Below is a small trained network, with its code and all its weights. Each question gives an input and a class and asks what happens when units are switched off, that is, made to give their printed mean instead of their output.

import numpy as np


def w(rows, s, z=0):
    codes = np.array(rows[::2]) - 128.0
    scale = np.full(codes.shape[1], s)
    scale[-1] = z or s
    return codes * scale


def norm(h):
    return h / np.sqrt((h * h).mean(-1, keepdims=True) + 1e-5)


def f(y):
    return y / 2 * (1 + np.tanh(0.7978845608 * (y + 0.044715 * y**3)))


def log_softmax(a):
    a = a - a.max(-1, keepdims=True)
    return a - np.log(np.exp(a).sum(-1, keepdims=True))


def net(x, mask):
    res = np.array(x, float).reshape(1, 4) / 4 @ E
    u = 0
    for l in range(4):
        y = f(norm(res) @ A[l][:, :-1].T + A[l][:, -1])
        res = res + np.where(mask[u : u + 7], y, B[l][:, -1]) @ B[l][:, :-1]
        u += 7
    return log_softmax(norm(res)[-1] @ U[:, :-1].T + U[:, -1])


A, B = {}, {}
E = w([
[71,171,20,104,3,73,214,163,97],'x0',
[170,102,98,208,112,130,153,178,113],'x1',
[188,242,102,85,140,25,46,181,113],'x2',
[171,181,77,191,22,146,96,81,28],'x3',
],0.0065)
A[0] = w([
[156,127,118,111,131,88,103,97,25,60],'L0N1',
[151,229,29,196,169,114,118,100,152,82],'L0N2',
[91,100,151,125,254,106,141,175,114,252],'L0N3',
[82,65,78,104,139,157,158,159,104,185],'L0N4',
[72,190,142,138,141,77,146,146,192,129],'L0N5',
[105,103,145,195,75,101,118,143,130,136],'L0N6',
[140,203,212,108,98,113,157,67,169,154],'L0N7',
],0.0064,0.0021)
B[0] = w([
[140,135,7,146,208,199,88,132,105,156],'L0N1',
[138,55,163,144,162,147,78,148,109,167],'L0N2',
[211,171,105,100,51,48,140,99,142,255],'L0N3',
[142,106,80,85,144,81,121,79,106,191],'L0N4',
[130,87,109,134,167,169,109,148,2,163],'L0N5',
[115,142,152,78,121,156,103,124,231,154],'L0N6',
[171,79,91,206,159,136,161,161,170,155],'L0N7',
],0.0077,0.0043)
A[1] = w([
[140,160,58,125,155,148,169,151,117,55],'L1N1',
[133,167,133,114,188,136,107,118,153,173],'L1N2',
[132,123,137,90,168,93,125,254,104,8],'L1N3',
[78,87,189,229,145,172,98,72,101,24],'L1N4',
[68,180,57,195,109,161,118,107,89,124],'L1N5',
[88,139,146,176,116,212,156,76,70,135],'L1N6',
[139,232,112,149,160,108,56,151,124,138],'L1N7',
],0.0072,0.0012)
B[1] = w([
[90,75,114,110,117,130,108,175,117,156],'L1N1',
[121,183,93,128,39,162,97,145,97,171],'L1N2',
[93,102,113,58,2,87,97,131,95,191],'L1N3',
[123,161,46,154,121,62,106,59,225,228],'L1N4',
[206,128,213,115,139,87,194,126,188,237],'L1N5',
[162,170,147,84,53,100,121,115,120,225],'L1N6',
[30,125,111,193,192,121,136,163,136,253],'L1N7',
],0.0077,0.0036)
A[2] = w([
[161,60,159,137,243,180,111,101,190,2],'L2N1',
[122,180,170,125,153,100,148,255,143,149],'L2N2',
[57,87,175,88,130,157,163,134,167,106],'L2N3',
[83,199,92,120,91,103,123,218,54,113],'L2N4',
[182,171,141,187,121,133,80,127,178,175],'L2N5',
[220,95,176,125,100,147,184,72,148,153],'L2N6',
[148,156,120,135,179,165,75,123,53,89],'L2N7',
],0.0077,0.0018)
B[2] = w([
[133,90,174,73,104,165,168,118,75,185],'L2N1',
[162,98,141,162,131,123,198,72,236,177],'L2N2',
[110,177,70,160,97,100,113,180,142,151],'L2N3',
[140,125,202,26,108,155,133,19,177,216],'L2N4',
[91,180,107,81,189,142,124,128,125,235],'L2N5',
[129,119,224,16,168,140,86,179,3,254],'L2N6',
[166,125,92,202,210,200,120,195,143,153],'L2N7',
],0.0068,0.0061)
A[3] = w([
[249,182,175,50,211,134,134,25,192,206],'L3N1',
[78,81,38,93,152,2,223,83,155,152],'L3N2',
[72,151,132,244,128,210,61,192,180,6],'L3N3',
[207,81,127,148,48,143,228,135,88,101],'L3N4',
[159,130,171,101,136,74,140,76,187,80],'L3N5',
[101,66,88,83,204,121,165,145,82,104],'L3N6',
[75,27,151,95,168,166,100,95,131,95],'L3N7',
],0.0059,0.0018)
B[3] = w([
[111,121,89,221,17,89,191,147,209,247],'L3N1',
[150,102,162,239,252,231,83,191,41,178],'L3N2',
[85,33,129,120,134,158,82,75,62,140],'L3N3',
[99,126,105,99,203,106,75,121,137,150],'L3N4',
[137,205,119,136,214,195,144,101,109,165],'L3N5',
[56,29,2,146,188,180,34,143,65,144],'L3N6',
[178,135,112,57,89,115,117,182,81,143],'L3N7',
],0.0062,0.011)
U = w([
[120,78,207,2,80,106,198,159,66,23],'0',
[163,199,148,175,82,107,163,107,239,253],'1',
[72,124,59,189,230,208,57,196,46,123],'2',
],0.0098,0.00071)

Each question gives the input, the list of numbers given to net, and the class t.
The units are the neurons (one row each of A and B). Each row of codes is followed by its name. A weight is (code - 128) times the scale printed after its matrix; where a second scale follows, it is the last column's (A, B and U).
mask holds one flag per neuron, layer by layer. A switched-off neuron (its flag False) gives its mean, the last column of its row in B, instead of its output. The means were averaged over made-up inputs and are rounded, as every weight is.
A unit's drop is (log p(t) with every unit on - log p(t) with that unit switched off) / (log p(t) with every unit on - log p(t) with every unit switched off).
The circuit of an input: a set's keep is (log p(t) with only the set's units on - log p(t) with every unit switched off) / (log p(t) with every unit on - log p(t) with every unit switched off). Starting from the 12 units with the biggest drops (on a tie, the unit counted first), units are removed one at a time, each time the one whose removal leaves the highest keep (on an exact tie, the one counted first), for as long as the keep stays at least 0.8.
units of the circuit, in order: the units of the circuit, biggest drop first
k most important neurons: the k neurons with the biggest drops, biggest first
k most important neurons of layer l: the k neurons of layer l with the biggest drops, biggest first
drop of u: that unit's drop, to one decimal
input [-7,-2,-4,6], class 1: units of the circuit, in order => (L1N4)
input [-3,-7,7,1], class 2: 2 most important neurons => (L2N7 L0N1)
input [3,4,0,5], class 0: 2 most important neurons of layer 1 => (L1N5 L1N4)
input [-2,-8,2,0], class 1: 3 most important neurons => (L1N2 L2N4 L0N4)
input [4,8,6,-3], class 0: 2 most important neurons => (L1N3 L2N4)
input [0,-8,3,2], class 2: 2 most important neurons => (L1N6 L1N7)
input [3,6,4,-5], class 0: 2 most important neurons => (L1N3 L0N5)
input [5,-8,1,2], class 1: 2 most important neurons of layer 2 => (L2N4 L2N6)
input [-4,-6,6,1], class 2: 2 most important neurons of layer 1 => (L1N5 L1N6)
input [1,8,-5,6], class 0: 2 most important neurons of layer 2 => (L2N6 L2N2)
input [-7,-3,1,-1], class 1: 4 most important neurons => (L1N2 L3N1 L1N5 L0N2)
input [-4,-8,4,1], class 2: 2 most important neurons => (L2N7 L1N5)
input [1,3,-3,-6], class 2: 2 most important neurons => (L1N5 L2N4)
input [-8,7,-5,-3], class 0: units of the circuit, in order => (L2N1)
input [6,7,-6,0], class 2: 2 most important neurons of layer 3 => (L3N2 L3N4)
input [2,6,8,-7], class 0: 2 most important neurons => (L1N3 L0N5)
input [-2,2,-1,-1], class 0: 2 most important neurons => (L2N6 L1N4)
input [5,3,-5,-1], class 2: 2 most important neurons => (L0N4 L3N2)
input [-8,5,-1,6], class 1: 2 most important neurons => (L1N4 L3N2)
input [-3,-6,-6,1], class 1: 2 most important neurons => (L1N4 L3N1)
input [6,-7,-3,-1], class 2: most important neuron of layer 3 => (L3N2)
input [-8,5,-1,5], class 1: drop of L3N2 => 0.1
input [-2,1,7,6], class 2: drop of L0N2 => 0.4
input [-5,2,-3,6], class 1: drop of L1N4 => 1.7
